[[ 16  -1  18  -2 -17 -12]
 [ -7   0  27   3   9  44]] -> 18

[[-19  -6 -39  33]
 [-28 -25 -18  49]
 [  7   6  20   5]] -> -18

[[-42   0 -23 -24   1 -15  -3]
 [ 22  21  36   7 -16  23  -3]
 [ 22   1 -16   7   0   4  -9]] -> 36

[[-14  10  -7  -3 -27]
 [ 44  23   6  32  40]] -> -7

[[ -6  19   4 -13  -2 -50]
 [-14  17  12   6 -45   1]
 [ -2   3   2   1  -6   4]] -> 12

[[ 43   7   8 -21   3]
 [ 25   8 -20  -6  -4]
 [-22  43  42   9 -55]] -> -20

[[-31  26  -2  48  21  31  50]
 [  2 -50   2 -49  11 -24 -46]] -> -2
---
array([-0.01, -0.19,  0.16, -0.16, -0.10]) ==> -0.10

array([ 189.47,   67.07,    8.71, -131.78,   -4.80,  109.72,  126.30]) ==> 67.07

array([-10.47,   2.89,   9.17,  -2.85,  11.34]) ==> 2.89

array([ -3.6,  10.7,  12.1, -11.1,  -4.4]) ==> -3.6

array([[ 0.07,  0.05, -0.12, -0.05, -0.13, -0.14,  0.11],
       [ 0.05, -0.04, -0.15, -0.03,  0.14, -0.20,  0.05],
       [ 0.16, -0.13, -0.20, -0.01, -0.02, -0.15, -0.13]]) ==> -0.04

array([-0.06,  0.14,  0.08, -0.11, -0.17]) ==> -0.06

array([[ -4.764,  20.662,   2.382,  10.178, -10.566,   4.079,  -7.437],
       [ 10.448,   6.018,  23.216,  11.750,  -2.269,  -6.884, -10.787],
       [  2.361,  14.109,  13.740,   6.615,  -9.472,  -1.606, -14.346]]) ==> 2.382

array([[  8.403, -15.236,   9.257,  -5.669,  18.540, -10.012,  -5.387],
       [ -8.942,   2.624,  -7.925,  -1.412,  -8.035,   7.695,   3.811],
       [-10.775, -10.274,   5.068,  -8.152, -12.531,  -8.186,   6.168]]) ==> -5.669
---
  9.537   12.349  -18.554   13.080    9.007    4.935  -17.076 ==> 9.537, -17.076

-0.16   0.13  -0.03   0.10   0.10 ==> -0.16, 0.10

-17.04    9.42  -12.64   -6.33   -9.15
-17.64    6.12  -14.18   -2.93   -6.66
 -5.64  -13.96  -10.08   15.76   11.34
==> -17.04, 11.34

 0.3   1.8  -1.6  -0.1  -0.5   0.0   1.7 ==> 0.3, 1.7

 10.79   -6.73   -4.58  -13.42 ==> 10.79, -13.42

 1.84  -1.41  -1.32  -1.37  -1.31 ==> 1.84, -1.31

-1.030  -0.882   1.248   1.356 ==> -1.030, 1.356

-156.34    30.44   -41.11   -95.56   169.14
 -26.55   185.88   116.48    46.78   178.04
==> -156.34, 178.04

 127.70  -111.20    21.10    30.06  -194.96    92.15    77.62 ==> 127.70, 77.62
---
-6.77	16.67	-3.22	-11.96 ans = -11.96
-175.1	142.1	-91.2	-58.2	-83.7	-98.7 ans = -98.7
0.129	0.162	0.083	-0.180	-0.046	0.040 ans = 0.040
3.4	12.6	2.0	-14.1	-2.0	-5.2 ans = -5.2
-113.78	-94.30	-43.16	137.16 ans = 137.16
-0.484	-14.767	0.063	-6.202	10.311	-11.435	-0.242 ans = -0.242
-8.138	-1.811	5.388	-16.915	11.704	-2.231	13.731 ans = 13.731
0.06	0.10	-0.19	0.02	0.13	0.09	-0.15 ans = -0.15
---
| -20 |  17 |  12 | -15 | -45 | -> 12, 17
|   1 |  -7 | -15 | -27 | -41 |   3 |  25 | -> -27, 25
| -20 | -23 |  40 |  -3 | -26 |  -9 | -55 | -> -3, 40
|  16 | -15 |  14 |  20 |  21 | -46 | -55 | -> 20, 21
| -49 |  27 |  -4 |  53 | -33 | -> -4, 53
| -33 | -31 | -41 | -27 | -40 | -> -41, -27
| -46 | -29 |  56 | -54 |  10 |  16 |  48 | -> -54, 56
---
| -22 |  45 |  32 |  21 |   1 | -> 1
| -4 | -1 | -6 | -1 |  4 |  1 | 49 | -> 49
| -12 |   5 |  37 |  45 |  35 | -> 35
|   1 |   0 |  33 | -56 | -40 | -40 | -21 | -> -21
| -11 |  -2 |  41 |   0 | -15 |  18 |  -1 | -> -1
|  40 |  10 |  29 |  28 | -43 |   5 | -> 5
---
| -29 | -32 | -41 | -13 |
|  -6 |  -1 |  -4 |  33 |
-> -1

| 16 | 10 | 41 | 10 |
| 16 | 11 | 40 | 10 |
-> 11

| 27 | 55 | 34 |  5 |
|  0 |  0 | -1 | -1 |
-> 0

| 51 |  6 | 13 | 18 |
|  5 |  1 | -6 |  2 |
-> 1

| -17 |  11 |   4 |  -2 |
| -41 |  38 |   6 | -24 |
-> 38

|  14 |  37 | -23 |  25 |
|   0 |  32 |   4 | -50 |
-> 32
---
array([[ 71, 229, 118, 147,  44,  95, 125, 134, 114],
       [ 79, 173, 112,  44, 191,  64, 136,  39,  78],
       [129, 151,  63, 150,  83, 149,  73, 117, 122],
       [ 96, 104,  95, 111, 110, 121, 115,  91, 116],
       [ 97, 121,  85, 144,  74, 108,  58,  99, 136],
       [142, 139,  98,  86, 111, 172,  72, 114,  97],
       [ 67,  52, 161,  92,  95,  13, 159,  20,  93],
       [ 91,  88, 106,  85,  92, 100,  90, 110, 125],
       [ 85, 140,  66, 135, 155,  78,  63,  78, 111]]) result: 111

array([[2833, 4597, 3138, 3485, 4464, 7038, 4895, 4916],
       [9496, 5513, 8098, 8389, 6220, 5251, 7024, 6126],
       [9626, 3824, 5814, 7217, 5264, 5952, 8496, 8650],
       [6402, 6472, 7043, 6859, 6816, 5304, 6117, 5964],
       [5744, 5738, 6025, 5849, 5859, 5753, 5911, 5759],
       [5672, 6288, 7168, 7047, 5406, 6054, 5968, 6244],
       [7524, 5927, 6100, 5847, 8307, 4725, 5622, 4990]]) result: 4990

array([[41, 42, 30, 49, 27, 38, 44, 40, 44, 40, 70, 37, 64, 27, 25, 52],
       [42, 52, 46, 48, 69, 38, 36, 32, 40, 41, 33, 35,  6, 48, 36, 47],
       [38, 42, 41, 46, 42, 38, 16, 37, 48, 54, 66, 40, 35, 49, 46, 40],
       [37, 40, 43, 39, 42, 30, 52, 40, 36, 34, 82, 43, 44, 30, 46, 49],
       [34, 44, 37, 44,  4, 44, 46, 35, 34, 40, 28, 28,  9, 49, 77, 41],
       [36, 32, 36, 32, 51, 41, 40, 41, 39, 45, 36, 35, 30, 41, 48, 29],
       [35, 27, 29, 47, 15, 34, 50, 40, 40, 23, 37, 33,  9, 48, 48, 27],
       [41, 45, 42, 31,  2, 36, 31, 39, 40, 47, 46, 33, 21, 35, 46, 54],
       [39, 42, 38, 33, 36, 43, 44, 41, 38, 38, 11, 35, 57, 28, 23, 48],
       [36, 42, 42, 40, 47, 50, 50, 43, 39, 35, 28, 36, 22, 26, 49, 35],
       [40, 36, 46, 35, 43, 45, 47, 42, 32, 36, 12, 32, 48, 28, 27, 35]]) result: 35

array([[8240, 7669, 1298, 3882, 8174, 5111, 5754, 4645, 5271, 2154, 6581],
       [4522, 5190, 6727, 4304, 3844, 4784, 3488, 5708, 3309, 4550, 4386],
       [4156, 4967, 6136, 4439, 4451, 4917, 3548, 5099, 4479, 5352, 4471],
       [4019, 3966, 5121, 5115, 5963, 4772, 5297, 4538, 5661, 6340, 4781],
       [4072, 5196, 7158, 4314, 3487, 4806, 2859, 6022, 3097, 4904, 4036],
       [3998, 4993, 6686, 4212, 4053, 5124, 3072, 5544, 3820, 5065, 4144],
       [4458, 3231, 5369, 6768, 6654, 4092, 9264, 5129, 2135, 7212, 4956],
       [4206, 5635, 6788, 4065, 3409, 4808, 2640, 6151, 2516, 4355, 3759]]) result: 3759

array([[-237,   -7, -186,   10,  -99,  101,  136, -307, -281],
       [-179,   21, -136,  237, -177,  468,  722, -617, -262],
       [-114, -412, -257, -264, -113, -148, -433, -172, -266],
       [-233,  -93,  -91, -242, -242, -522, -525,  107,  -33],
       [-252,  -89, -143,  -97, -226, -300, -403,  -72, -218],
       [ -73, -106, -148,  -57, -201, -237, -275, -110, -156],
       [-366,   -4,  -57,  -47, -161,  106,  312, -277, -173],
       [-294,   14,  106,   86, -330,   81,  536, -301,  -34],
       [-129,   61, -111,  113, -174,  285,  577, -499, -129],
       [-298, -128, -145, -376, -148, -618, -793,  202, -136],
       [ 275, -628, -225, -250, -286, -495, -908,   -7,  -98],
       [  51, -257,  -56, -160, -228, -118,   49, -208,   37]]) result: 37

array([[334, 553, 516, 631, 119, 564, 271, 623, 466, 591, 408, 748],
       [356, 465, 513, 385, 713, 502, 842,  92, 447, 309, 566, 330],
       [479, 629, 654, 621, 490, 473, 527, 346, 541, 645, 501, 153],
       [607, 702, 417, 579, 727, 691, 889, 498, 778, 656, 655,  71],
       [531, 526, 545, 450,  42, 123, 459, 561, 552, 163, 580, 299],
       [304, 317, 544, 401, 464, 223,  20, 841, 559, 415, 445, 426],
       [687, 579, 440, 625, 689, 552, 129, 328, 470, 506, 658, 755]]) result: 755

array([[404, 489, 559, 392, 469, 405, 769, 475, 608, 291, 583, 546, 707,
        854, 589, 554],
       [383, 374, 337, 545, 750, 393, 339, 858, 349, 482, 467, 753, 720,
        817, 715, 463],
       [792, 559, 451, 501, 592, 376, 361, 442, 804, 491, 694, 700, 616,
        546, 618, 429],
       [599, 487, 479, 554, 604, 645, 754, 463, 341, 449, 597, 503, 676,
        610, 658, 617],
       [656, 780, 459, 514, 720, 482, 366, 514, 879, 225, 736, 730, 708,
        355, 464, 637],
       [470, 693, 540, 476, 580, 566, 757, 506, 561, 143, 621, 552, 763,
        629, 551, 676]]) result: 676
